(in the rows, 128 means zero)
Each row of numbers belongs to one of the elements below and depends on some of the facts about them. Some rows are named. Which element is each other row?

How the elements are related:
β: sits directly inside; κ: refers to; Φ: points at
Z113 β:Z553
Z114 β:Z553 κ:Z3,Z802,Z275,Z184 Φ:Z167,Z691
Z117 β:Z714
Z118 β:Z980
Z123 β:Z410 Φ:Z708
Z144 β:Z747 κ:Z254,Z411,Z542,Z20,Z895
Z145 β:Z747 κ:Z436
Z153 β:Z489
Z155 β:Z312 κ:Z735,Z436,Z976,Z634,Z30 Φ:Z640,Z844,Z301
Z156 β:Z617
Z166 β:Z99 κ:Z634,Z118 Φ:Z442
Z167 β:Z92 Φ:Z844
Z169 β:Z690
Z178 β:Z617
Z184 β:Z536
Z185 β:Z832 Φ:Z823,Z824
Z187 Φ:Z858,Z410
Z197 β:Z747
Z20 β:Z840
Z204 β:Z277
Z223 β:Z640
Z230 β:Z99 κ:Z204,Z442,Z634,Z376
Z234 κ:Z558,Z442,Z742,Z660
Z238 β:Z410
Z243 β:Z108 κ:Z167
Z253 β:Z696 Φ:Z74
Z254 β:Z640
Z256 β:Z606
Z269 β:Z698
Z275 β:Z454 Φ:Z659
Z277 Φ:Z832,Z909
Z28 β:Z968
Z285 β:Z553 Φ:Z824
Z29 β:Z690 Φ:Z456
Z293 β:Z410 Φ:Z285
Z30 β:Z277 Φ:Z858
Z301 κ:Z330,Z117,Z169
Z304 β:Z454
Z307 β:Z3 Φ:Z968,Z187
Z323 β:Z454 κ:Z430,Z253,Z999
Z330 β:Z410
Z335 β:Z878
Z347 β:Z698
Z354 β:Z389 κ:Z735,Z167,Z223,Z238,Z425 Φ:Z945
Z355 β:Z553
Z363 β:Z308 κ:Z335,Z269 Φ:Z691
Z376 β:Z159
Z382 β:Z234
Z383 κ:Z159,Z254,Z708,Z153,Z553,Z308 Φ:Z659
Z390 β:Z714
Z391 β:Z437 Φ:Z858
Z410 Φ:Z634
Z411 β:Z980
Z425 β:Z617
Z430 β:Z696
Z436 β:Z787 Φ:Z945,Z30
Z438 β:Z301 Φ:Z640,Z725
Z450 β:Z383
Z456 β:Z696
Z468 β:Z698
Z472 β:Z301 Φ:Z742,Z275
Z479 β:Z389 Φ:Z20
Z483 β:Z606 Φ:Z383
Z499 β:Z312
Z506 β:Z99 κ:Z787,Z390,Z747
Z508 β:Z442
Z513 β:Z714
Z537 β:Z92 Φ:Z844
Z542 β:Z698 Φ:Z787,Z823
Z558 β:Z389
Z567 β:Z844 Φ:Z114
Z58 β:Z606 Φ:Z868,Z634,Z438
Z606 κ:Z58,Z425,Z999
Z610 β:Z159
Z629 β:Z696 κ:Z489,Z185,Z169
Z63 β:Z383 κ:Z977,Z197,Z178,Z308,Z118,Z409,Z513
Z634 β:Z72
Z640 Φ:Z832,Z285
Z641 β:Z714
Z659 κ:Z876 Φ:Z243,Z787
Z660 β:Z606
Z670 β:Z617
Z676 β:Z92 κ:Z253,Z714,Z269,Z858
Z690 Φ:Z691
Z691 β:Z308 κ:Z223,Z84 Φ:Z537,Z844,Z787
Z696 Φ:Z58,Z409
Z708 β:Z909 Φ:Z307
Z709 β:Z410 Φ:Z29,Z185,Z823
Z713 κ:Z437,Z508
Z725 β:Z747 Φ:Z542
Z730 β:Z787 κ:Z558,Z156,Z355,Z304 Φ:Z567
Z735 β:Z312
Z74 β:Z301 κ:Z153,Z858,Z895 Φ:Z301
Z742 β:Z454
Z760 β:Z301 κ:Z764 Φ:Z691,Z823,Z409
Z764 β:Z454
Z771 β:Z383 κ:Z347,Z308,Z747
Z78 β:Z909 κ:Z472,Z330,Z747
Z791 β:Z787 κ:Z304
Z792 β:Z92 κ:Z28,Z347
Z802 β:Z389 Φ:Z78
Z804 β:Z489 κ:Z472,Z254 Φ:Z330
Z823 β:Z312
Z824 β:Z572 κ:Z483 Φ:Z243,Z542,Z858
Z826 β:Z606 κ:Z347,Z275,Z641
Z832 Φ:Z634,Z690
Z839 β:Z878 Φ:Z472,Z354
Z84 β:Z690
Z844 Φ:Z634
Z858 β:Z489
Z868 β:Z99
Z876 β:Z553
Z882 β:Z714 κ:Z382
Z885 β:Z617 Φ:Z691,Z20
Z89 β:Z747 κ:Z840
Z893 β:Z301
Z895 β:Z234 Φ:Z826
Z902 β:Z409 Φ:Z868,Z383,Z275
Z909 Φ:Z74,Z58
Z92 κ:Z238
Z922 β:Z713 κ:Z335,Z355,Z747
Z925 β:Z389 κ:Z254,Z382
Z927 β:Z187 κ:Z185,Z118,Z382,Z275,Z184
Z929 β:Z696 κ:Z885,Z335,Z238,Z355 Φ:Z409
Z945 β:Z442
Z957 β:Z72
Z968 Φ:Z858,Z725
Z97 β:Z277
Z976 β:Z832
Z977 β:Z489
Z980 κ:Z167,Z409
Z999 β:Z980

Known rows:
[124 121 140 185 168 144 139 118 147 168 152 135 156 127 100 109 139 154
 156 113 149 107 137 155 106  84  88 142  98  84 143 144 146 128] : Z479
[113 154  95 163 169 144 175 125 118 204 163 156  58 135  45  99 120 149
 209 149 105 107  70 160 123 105  98 111 117 123 160 120 214 121] : Z709
[103 169 158 158 128  98 152 159 129 132 105  55 104 112  78  94  95 153
 175 121 145 141 118 159 130 116 160 110 101  58 219 183 190 154] : Z285
[110 111 136 210 156 135 124 141 162 141 139 109 193 103 114  88 136 170
 116  81 178 122 129 170 113  67 115 184  72  62 170 176 162 130] : Z537
[145 134 146 137 104 105 109 120 131 137 115 132 133 179 113 159 130  88
 156 111 110 131 176 123 135 152 141 144 105 142 105 129 103 123] : Z254
[141 134 167 120 136 101 127 142 124 138 121 139 119 157 151 121 121 112
 134 126 124 105 147 136 101 149 115 126 119 137 107 133  97 134] : Z660
[135 139 159 130 122 109 114 130 128 136 114 133 128 159 142 143 113 114
 136 133 121 116 153 128 128 136 123 125 120 127 113 122 104 133] : Z153
[135 140 155 112 118 108 120 140 111 123 144 148 141 157 134 121  88 115
 126 124 116 101 169 129 134 126 110 133 143 123 119  91 119 124] : Z513
[131 137 146 135 129 105 111 137 124 139 110 142 113 147 161 134 117 118
 132 144 128 109 126 133 126 147 127 133 118 138 102 123 100 136] : Z454
[105 182 166 117 103  56 127 205 128  68  81  35 105 113 111  76  73 154
 109  86 150 159 120 169 153 156 212 146  83  84 243 218 181 151] : Z858
[139 132 154 140 117 109 113 130 114 131 117 131 115 143 152 121  99 105
 135 138 124 108 154 119 127 127 127 124 143 114 110 106 104 131] : Z893
[140 143 157 121 138 108 111 129 118 144 111 139 124 146 145 128 100 123
 137 133 121 105 149 133 127 142 119 123 124 117 121 132  89 134] : Z269
[116 153 153 104 109  88  90 127 115 102 136 137 134 148 178 140 112 122
 146 104  99 116 123 106 140 159 141 121 116 142 138 136 100 140] : Z330
[134 112 113 122  97 108 100 113  97 119 162 121 160 182  92 121  80  80
 130 114 109 117 175 164 111 167 135 136 138 137 101 121 111 117] : Z882
[ 69 208 147 124  94 127 146 148 175  97 158  81  41 146 113  83  85 121
 115  84 151 185 126 188 123 107 187 123  71 110 207 152 212 174] : Z243
[136 140 157 125 125 108 113 132 117 136 120 134 130 154 148 140 112 117
 141 138 122 108 153 129 121 144 117 120 124 124 117 119  98 137] : Z957
[126 132 157  95 140 116 129 107 126 122 163 133 127 169 137 145 107 122
 139 117 119 107 154 158 100 169 119 103 113 137 120 133  99 146] : Z89
[124 136 152 126 127 109 106 134 106 133 121 123 140 149 144 131 103 117
 140 147 126 105 144 140 105 151 117 118 121 125 109 119 105 130] : Z184

Name these rows:
No name comes twice in this set of rows, the named rows included.
[127 117 103 193 180 158 177 135 140 195 145 130 112 120  52  99 133 157
 164 140 158 115 118 173 114  78 100 137 105  82 155 132 206 117] -> Z902
[132 127 138 143 105  98  98 128 108 138 121 110 143 172 107 143 104  89
 156 129 119 122 159 142 102 166 127 137 114 142 102 143  94 121] -> Z382
[105 128 134 190 151 130 143 156 146 142 122  97 157 102  89  96 113 172
 115 111 184 131 118 176 128  87 141 165  78  74 190 172 189 127] -> Z640
[ 91 100 106 222 158 154 121 100 131 134 176  72 205 106  94 103 119 158
 158 111 177 122 124 187  80  96 115 124  88  37 153 182 161 142] -> Z114
[104 105 131 187 121 119  99 129 155  74 130  87 201 100 164  99 113 150
  79  77 185 143 149 168 136 112 177 172  81  66 172 184 139 143] -> Z301
[116 120 150 101 121 100 125 106 100  65 147 111 136 139 190 105 132  97
 141 140 135 108 147 158  95 196 141  99 113 152 107 130 110 151] -> Z826
[117 126 128 118 136 118 111 117 101 123 151 119 126 153 151 119  80 113
 127 148 134 104 137 170  93 170 125 104 135 124 104 135  95 147] -> Z230
[ 84 135 153 199 137 117 104 151 160 110 119  92 204  92 136  75 119 172
  99  73 188 139 126 180 131  79 146 188  47  69 192 196 153 134] -> Z844
[ 63 146 163 178 121  84  87 163 141  88 134  66 209  89 144  37  94 172
  96  62 186 137 120 194 105  98 147 179  55  57 203 229 147 146] -> Z634
[118 128 131 119 121 129 120 107 119 112 154 120 122 160 152 145 114 102
 131 144 129 119 146 154 100 156 136  98 129 134 102 107 110 145] -> Z63
[134 116 115 181 162 136 158 185 145 148 108  75 137 113  73 138 113 179
  94 127 181 135 120 171 120 108 160 151 102  68 185 164 203 126] -> Z187
[126 141 130 165 167 121 186 147 135 172 130 124  83 125  71  71 134 140
 167 129 148 116 109 186 102 108 114 135  92 106 160 151 197 124] -> Z483

Now the same elements, written a new way:
Named rows:
[130 138  88 119 138  99  88 139 150 119 106 150 177 122  84 116 152 144
 119 122 114  77 139 153 119 125 144 155 112 123 110  95 125 108  81 132] : Z253
[132 148  99 109 125 141 162 155 146 182 160 130 124 139  92 114 153  99
 116 150  99 149 141 149 108  84 109  82 118  70  69 123 125 156 119  91] : Z436
[133 141  90 130 119 143  95 137 129 101 115 124 153 113  81  96 132 128
 163 104 119  99 134 145 119  75 152 121 159 118 117  84  98 134 102  93] : Z269
[140 133 134 122 163 105 143 118 139 156 146 126 140 147 115 116 145 118
 127 133  79 118 130 123 129 118 121 119 111 120 118 107 126 168 126 107] : Z123
[124 112 124 139 150 125 118 114 117 158 125 114 119 134 146 139 134 133
 136 120 115 132 129 120 138  92 136 105 153 149 153  98 101 137 163 112] : Z89
[109 114 135 118 143 120 137 116 139 155 155 121 135 140  96 115 153  96
 128 149  78 116 137 137 111 117 128 109 129  91  97 111 116 163 139 110] : Z839
[134 122 126 117 118 140 150 141 125 148 151 120 126 112  93 101 129  85
 125 127  75 117 125 155 124  91 129 108 136  80 107 115 127 127 136  92] : Z483
[128 130  98 128 110 145 108 145 120 134 120 119 131 126 102 108 133 130
 138 119 117 116 126 140 121  77 140 101 158 124 109  98 113 139 112 102] : Z508
[150 119 138 133 117 147 175 113 130 152 184 130 111 112 141 119 117  88
 164  82 104 134  94 154 140  88 146 126 108  96 137 119  86 125 181 104] : Z285
[118 100 124 134 120 141 116 129 116 133 120 110 114 119 112 120 136 114
 129 134 104 119 127 127 133  85 138 100 173 124 113 106 115 126 134  97] : Z957
[107  82 156 151 131 142 107 111 102 140 127 105 113 130 130 137 137  98
 138 127  83 112 137 119 133  97 143 101 184 133 139 109 112 147 174 116] : Z506
[128  99 145 159 136 136  99 104  92 132 120 110 101 121 163 127 114 117
 160  95 108 130 129 112 149  99 151 110 168 173 167  96 100 146 178 119] : Z78
[123 139  78 119 129 123 100 153 109 122 109 105 107 103 135 100 127 160
 187 145 109 139 124 135 163 141 133 126  94 161 100  99 123 129  83  91] : Z308
[150 114 112 131 151 117 148 125 136 115 141 156 119 106 141 134 121 133
 117 111 122 109 109 138 122 168 126 152  89 133 145 108 135  69 140 118] : Z690
[118 103 133 152 145 129 115 121  99 157 132 108 103 133 165 133 123 116
 133 121 106 140 126 111 145 110 130  96 156 159 146  99 115 155 163 110] : Z792
[154 130 161 128 146 118 161 125 134 169 138 122 132 137 110 124 143 102
 131 129  67 105 146 132 124 104 126 120  97 105 118 125 138 160 130 121] : Z293
[117  99 141 155 151 102  95 102 121 102 133 144 147 132 138 136 108 143
 135  91 120  79 120 128 126 144 160 167 145 165 190  91 117 121 162 141] : Z74
[120 123 108 124 144 122 118 118 130 130 108 123 112 114 138 120 149 142
 163 146  99 129 123 116 132 138 125 113 116 153 128 104 111 116 127 109] : Z72

Name these rows:
No name comes twice in this set of rows, the named rows included.
[183 127 134 124 110 154 169 116 117  87 162 138  94  73 148 101  89 113
 190  76 110 114  82 139 135 125 143 156  80 128 162 118 107  81 137  93] -> Z787
[170 105 115 123 140 126 138 126 131  94 133 159 112  86 154 141 106 151
 111  92 142 101  93 134 120 165 135 162 104 155 165 103 130  44 131 118] -> Z844
[150 111  78 103 107 131 140 163 133 120 136 142 121  97  99 135 105 125
  60 122 149 114 102 174 114 108 134 139 135 118  99 107 148  52  98  96] -> Z167
[163 131  96 108 112 146 155 141 114 107 137 128  83  81 155 116 101 147
 154 113 133 143  84 139 139 128 135 132  86 155 129 119 128  81 104  87] -> Z409
[129 134  85 109  99 131 118 170 105 161 118 104 101 130 135 124 126 167
 127 154 120 148 120 133 144  95 133 117 102 169  74 117 151 146  72 104] -> Z118
[172 119 173 130  90 156 175 100 123 116 151 125  98 103 140 123 100  99
 169  75 100 105  87 123 118  75 156 147 117 128 163 129 110 121 137 118] -> Z823
[155 147 119 112 105 137 170 146 110 134 169 111  88 116 137 100  80 123
 141 113 113 152  90 137 143 118 136 135  79 134 112 117 133 138 106  89] -> Z275
[160 115 130 149 107 163 151 126 120 110 152 136 114 105 127 132  97 106
 117  73 133 102 103 139 107  89 150 141 155 118 151 107 119  95 145 111] -> Z868
[138 129  82 102 115 135 133 137 133 129 107 122  89 101 147 114 131 168
 160 146 124 148  99 117 132 103 121 107 107 166 116 113 111  91 101  91] -> Z442
[107 128  97 110 133 118  76 135 123 104 124 112 154 127  75  93 127 137
 165 131 101  88 131 147 144 110 147 132 142 129  94  86 112 155  91  97] -> Z895

Now the same elements, written a new way:
Named rows:
[130 166 122 108 101 145 108 128 128 144 116 115  60 129 161 132 140  86
  95  83 142  71 153 137 119 148  95] : Z479
[121 138 120 121 111 151 115 160 137 129 150 117 103 112 177 129 134  67
 121  55  86  83 134 129 120 164 105] : Z293
[111 186 140 135  83 131  71 145  88 137 147 101 103 121 206  98 115 131
 124  61 179 103 147 188 125 175  99] : Z691
[ 98 158  85  89 119 105  70 163 127  94 177  84 135 131 138 179  97 131
 181 118 182  92 158 147  76 148  81] : Z832
[115 120  89  98 114 124  61 181 152  99 198 105 143 140 133 182  94 103
 194 105 163 120 142 118  84 134 108] : Z438
[116  96  70  84 120 139  92 162 188  89 178 135 155 128 124 188 117  82
 177 110 115 107 146  99  87 136 116] : Z902
[149 169 109  94 111 180 157 113 101 137 102 155 106 104 145 118 155 117
  86 107 123 108 142 132 141 140 135] : Z425
[128 134  89  88 101 143 129 101 129 100 148 159 156 132 104 144 136 152
 132 185 142 134 163 103  89 102  97] : Z230
[134 169 141 106 107 172 176 111  98 143 119 132 100 119 141 120 143 100
  74 109 115  94 122 119 136 126 126] : Z113
[113 152 100  91  96 140 130 129 130  65 166 184 157 151 117 137 143 151
 122 181 156  69 167  74  97  73 104] : Z506
[133 181 122 110 124 156 175 108  97 128 116 123 109 117 139 125 139 102
  75 120 117  88 121 124 135 135 135] : Z454
[162 176 115 117 116 157 169 122  98 122 107 134  86 121 143 121 149 106
  76 123 110  79 142 115 117 155 117] : Z389
[136 198 142 149  99 138  85 178  46 133 175  77 115 106 192  90 114 150
 121  71 141 133 140 175 133 145  79] : Z634
[130 144  95  66 108 151 146 124 128  97 151 150 141 128  91 175 143 141
 137 177 154 110 147  96  93 114  93] : Z468
[147 154 120 130  98 162 143  89 109 133 114 148 112 126 150  86 146 125
  74 129  99 113 152 133 130 112 122] : Z63
[160 171 114 118 124 156 167 113  96 124 106 126  97 112 141 121 136 109
  77 120 112  89 133 120 123 132 129] : Z3
[135 154  81  91 122 131 138 115 125  83 160 142 149 133  96 165 134 146
 135 188 139  96 156  94  87 104  99] : Z308
[152 178 126 109 105 167 170 125 109 137 112 140 104 134 130 124 149 104
  84 117 124  89 135 117 143 140 126] : Z153

Rows to name:
No name comes twice in this set of rows, the named rows included.
[142 140 136 161  82 176 126 160  56 113 163 150 183  81 222  58 128 165
 124  66 105 188 137 178 113 206 127] -> Z243
[ 94 108  79 102  97 116  46 143 177 103 181 117 130 156 139 175  96  96
 182 109 182 100 166 126  80 128 109] -> Z760
[170 178 142 154 123 180 169 235  39 115 195 125 175 110 173  92 134 131
 131  65  84 132 120 129 152 175 113] -> Z858

Now the same elements, written a new way:
Some rows with their names:
[132 129 104 118 191  80 132 146 139 127 128 144  98 118 166 128 124 123
 103 143 139 114 115 158 164 159 127 117 132 107  98 182 133 141 145 136
 124 167 126 104  99] : Z223
[119  97 121 192 209  78 113 125 123 109 113 137  98 148 181 138 111 140
  53 124 116 110 139 148 155 182 142 104 157 139 114 158 171 166 139 162
 101 141  86 138  84] : Z922
[106  65  32  81 193  95 155 109  55 147 115 102  44 116  70 135  72 112
 138 129 111 144  44 164 194  95 179 140  96 174  97 112 142  90 173 103
  97 171  84 145  37] : Z844
[131 124  56  89 196  70 128 139 112 153 111 122 104 136 134 141 100 115
 104 147  90  86 114 131 175  98 145  91 151 134  87 158 152 135 145 112
 163 177  76 118 105] : Z567
[141  94  54  88 216  62  99 150 111 163 133 124  84 119 124 129 121 126
 103 110  89 106 115 135 164 139 141  80 153 129  98 159 143 133 141  75
 142 177  65 112 105] : Z307
[131  70 139 149 249  86 122 103 125 111  99 150 115 164 173 149 123 146
  65 123 149  95 123 124 181 182 106  84 126 162 123 174 160 148 133 150
 120 171  76 151  92] : Z771
[131 138  29 109 177  70 137 130 104 146 116 141 120 138 126 146  82 122
 118 193  86  83 138 136 174  80 166  88 159 133  75 168 176 115 144 128
 170 173  70 125  96] : Z885
[135 127 101 117 206  84 131 154 133 124 122 143 110 121 160 130 124 122
 118 152 145 117 114 154 158 146 127 107 135 105 101 170 155 139 151 146
 126 163 118 108 103] : Z20
[132  99 135 160 219  51 105 161 117 111 141 129 113 168 161 127 126 144
 128 144 149  63 115 165 145 149 112 119  91  97 101 191 176 180 143 138
 111 128  92 139  83] : Z144
[134 103  66  86 197  70 101 140 119 150 120 124  94 117 133 142 116 121
 100 119  87 103 116 138 174 116 134  88 154 132  92 158 142 145 135  79
 147 176  86 113 106] : Z436
[132 121 107 114 203  84 125 149 140 121 121 143 103 114 163 133 127 124
 109 140 144 126 114 156 162 158 123 108 135 111 104 172 150 140 148 142
 120 166 125 107 101] : Z97
[124 104  46  76 207  65  99 164 113 120 139 120 107 162 142 125 126 133
  78 121  58 116 112 118 190 127 128  85 173 140  94 159 127 127 131  91
 158 174  58  92 122] : Z285
[126  78 101 108 190  76  86 104 115 115 104 129 105 139 134 181 116 128
  96 121  87  77 127 134 188  87 115  92 138 136  86 159 137 185 112  62
 145 161  79 135 102] : Z166
[125 111  92 110 204  84 126 161 136  82 135 153 112 141 163 125 129 138
  93 151 121 152 107 148 186 155 113 112 142 117 105 166 139 122 141 145
 123 159 110  96 108] : Z113
[132 124 105 119 208  85 125 157 136 122 124 142 106 122 162 131 130 125
 113 140 144 119 111 158 159 159 124 111 130 107 101 174 151 144 148 145
 117 163 120 107 100] : Z153
[127 120  93 110 196  89 110 148 140 117 127 150 119 118 165 139 135 128
 119 145 143 126 123 153 177 164 124 101 133 125  95 189 151 129 143 135
 116 169 126 104  91] : Z178
[129  93 141 140 211  88 124 113 102  97 125 109 104 153 168 158 108 154
 100 141 142  95 113 143 157 159 116 107 133 135 109 166 140 171 143 131
 108 152  99 142  85] : Z301
[134 116 108 122 197  84 118 147 139 117 117 145 101 101 162 134 128 122
 101 136 139 124 118 157 160 151 124 111 143 111 105 164 155 144 147 137
 120 158 130 105 102] : Z558

Rows to name:
No name comes twice in this set of rows, the named rows included.
[130  93 123 152 232  85  92 176 102  86 127 131 138 171 149 140 159 136
 158 140 147  65 107 171 138 135 112 130  91  81  95 179 162 204 123 147
 113 130  82 128  89] -> Z925
[149 103  72  88 210  31  96 150 120 172 142 115  86 125 136 125 100 134
  98 127  96  76 124 128 155 125 130  67 149 129  96 176 171 134 151  69
 154 167  72 120 112] -> Z725
[125 111  57  82 205  71 108 155 113 159 122 114  96 136 136 133 119 114
 102 114  89  94 103 134 172 123 138  90 148 138  92 160 141 140 142 100
 150 177  77 109 103] -> Z708
[110 138 101  94 180  87 105 121  94 125 105  60 135 195 177 181 103 138
  88 132  64  30 139 103 174  99 122  82 187 157  76 176 110 202 123 107
 169 167  65 128 115] -> Z659
[159  78  77 125 226  42  62 130  97 155 149 127 101 151 135 146 128 153
  82 112  72  60 160 121 142 149 133  52 172 114  99 176 141 179 110  35
 158 171  24 128 118] -> Z824
[136  74 143 129 217  91  88 125 126  79 107 149 123 137 152 177 143 141
 132 140 148 102 119 153 169 119  88 103 109 107  98 169 157 196 119 102
 113 147 103 135  99] -> Z927
[134 126 109 115 191  84 127 144 139 124 125 146  96 111 164 133 124 122
 104 143 141 117 117 159 166 155 124 113 134 107  98 177 135 142 145 130
 123 167 131 103 100] -> Z735
[120 114  87 137 196  81 124 165 136  81 134 148 102 135 168 118 120 140
  72 149 108 159 116 153 178 163 130 113 163 119 107 157 152 123 147 157
 113 147 107  95 104] -> Z355
[146 134  44  97 188  72 177 106  68 142 112 115 106 141 109 154  47 137
 134 226 106  79 123 124 155  54 171  85 159 131  87 139 177 115 164 132
 181 180  58 147  98] -> Z690
[136 112 112 110 212  88 127 140 139 123 115 146 103 117 165 136 126 126
 102 138 147 127 114 148 169 163 117 100 133 124 109 169 150 137 149 138
 121 171 123 110 104] -> Z28

